Here is a tiny trained network, its code and every weight. The questions are about switching its units off for an input and a class, where a switched-off unit gives its printed mean instead of its output.

import numpy as np


def w(rows, s, z=0):
    codes = np.array(rows[::2]) - 128.0
    scale = np.full(codes.shape[1], s)
    scale[-1] = z or s
    return codes * scale


def f(y):
    return y / 2 * (1 + np.tanh(0.7978845608 * (y + 0.044715 * y**3)))


def log_softmax(a):
    a = a - a.max(-1, keepdims=True)
    return a - np.log(np.exp(a).sum(-1, keepdims=True))


def net(x, mask):
    res = np.array(x, float).reshape(1, 3) / 4 @ E
    y = f(res @ A[0][:, :-1].T + A[0][:, -1])
    res = res + np.where(mask, y, B[0][:, -1]) @ B[0][:, :-1]
    return log_softmax(res[-1] @ U[:, :-1].T + U[:, -1])


A, B = {}, {}
E = w([
[236,106,136,122,74,13,47,210,86],'x0',
[50,89,98,16,218,89,178,187,138],'x1',
[61,147,148,214,121,1,241,101,105],'x2',
],0.0098)
A[0] = w([
[116,136,82,160,137,172,183,77,158,69],'N1',
[192,168,125,86,143,174,37,254,145,158],'N2',
[122,89,111,186,132,106,203,85,138,175],'N3',
[72,43,106,49,172,91,122,158,162,78],'N4',
[177,120,174,179,79,124,86,70,66,123],'N5',
[159,77,128,126,79,81,50,238,35,230],'N6',
[106,87,156,55,207,138,207,141,102,80],'N7',
[169,147,140,146,152,51,198,142,148,119],'N8',
[164,111,118,145,73,87,107,202,126,107],'N9',
[184,123,114,186,71,204,167,2,151,110],'N10',
[162,71,145,170,98,83,101,215,46,65],'N11',
[166,168,160,174,124,148,124,96,154,20],'N12',
[107,90,150,151,139,68,178,125,142,49],'N13',
[72,149,145,119,226,212,198,107,145,184],'N14',
[105,133,174,143,128,70,143,82,136,43],'N15',
[130,134,96,55,134,215,77,53,204,167],'N16',
[109,120,162,177,100,83,158,94,72,244],'N17',
[159,73,66,102,163,155,94,106,147,3],'N18',
[60,98,162,118,120,59,45,177,60,29],'N19',
],0.0099,0.005)
B[0] = w([
[79,151,227,124,22,114,164,109,188,165],'N1',
[142,82,112,244,168,151,58,87,114,218],'N2',
[101,69,162,217,153,146,65,134,138,194],'N3',
[177,143,117,124,240,45,92,184,138,195],'N4',
[151,190,65,121,197,39,27,195,148,205],'N5',
[41,102,165,138,125,92,106,100,67,252],'N6',
[137,216,133,133,189,39,33,172,124,196],'N7',
[186,65,155,188,214,167,75,94,91,189],'N8',
[49,123,196,153,71,86,136,119,179,193],'N9',
[141,197,106,104,186,55,80,203,58,195],'N10',
[26,131,207,148,80,129,117,115,239,206],'N11',
[176,202,253,90,151,63,76,208,148,150],'N12',
[212,109,154,178,229,207,55,62,183,173],'N13',
[40,167,206,150,135,150,132,118,102,228],'N14',
[209,88,217,202,167,169,93,104,153,161],'N15',
[109,48,197,207,154,164,117,105,80,202],'N16',
[81,41,98,158,213,191,92,158,82,217],'N17',
[161,116,230,134,203,87,107,115,228,148],'N18',
[82,217,205,139,30,97,78,134,202,166],'N19',
],0.0074,0.016)
U = w([
[220,50,173,174,151,198,99,127,142,87],'0',
[187,242,135,69,170,40,89,236,161,103],'1',
[57,190,209,112,53,146,134,126,173,62],'2',
[100,92,112,130,133,150,114,165,84,201],'3',
[218,112,54,49,14,176,207,183,168,2],'4',
[254,93,108,24,63,186,217,130,111,2],'5',
[212,115,61,35,51,171,188,121,122,2],'6',
],0.0096,0.005)

Each question gives the input, the list of numbers given to net, and the class t.
The units are the neurons (one row each of A and B). Each row of codes is followed by its name. A weight is (code - 128) times the scale printed after its matrix; where a second scale follows, it is the last column's (A, B and U).
mask holds one flag per neuron, in row order. A switched-off neuron (its flag False) gives its mean, the last column of its row in B, instead of its output. The means were averaged over made-up inputs and are rounded, as every weight is.
A unit's drop is (log p(t) with every unit on - log p(t) with that unit switched off) / (log p(t) with every unit on - log p(t) with every unit switched off).
The circuit of an input: a set's keep is (log p(t) with only the set's units on - log p(t) with every unit switched off) / (log p(t) with every unit on - log p(t) with every unit switched off). Starting from the 12 units with the biggest drops (on a tie, the unit counted first), units are removed one at a time, each time the one whose removal leaves the highest keep (on an exact tie, the one counted first), for as long as the keep stays at least 0.8.
units of the circuit, in order: the units of the circuit, biggest drop first
unit that matters most: the unit with the biggest drop
top k neurons: the k neurons with the biggest drops, biggest first
drop when u is switched off: that unit's drop, to one decimal
input [-5,-7,7], class 0: units of the circuit, in order => N15
input [1,-8,5], class 1: top 2 neurons => N5, N10
input [-4,-2,2], class 2: top 4 neurons => N1, N2, N8, N4
input [0,-3,-2], class 3: units of the circuit, in order => N13, N15
input [3,6,-7], class 0: top 2 neurons => N2, N16
input [-5,5,-2], class 1: top 4 neurons => N7, N4, N11, N6
input [-6,6,-1], class 1: top 4 neurons => N7, N4, N11, N6
input [3,1,-1], class 3: top 2 neurons => N14, N1
input [3,3,-3], class 3: top 3 neurons => N13, N5, N8
input [5,3,3], class 2: top 2 neurons => N19, N11
input [2,-3,2], class 3: top 2 neurons => N7, N4
input [5,5,-6], class 0: top 2 neurons => N2, N5
input [7,7,8], class 0: top 2 neurons => N8, N13
input [-5,-7,0], class 1: unit that matters most => N10
input [2,-2,0], class 3: drop when N1 is switched off => 0.2
input [8,1,-4], class 2: drop when N7 is switched off => 0.0
input [-3,5,-1], class 1: drop when N4 is switched off => 0.1
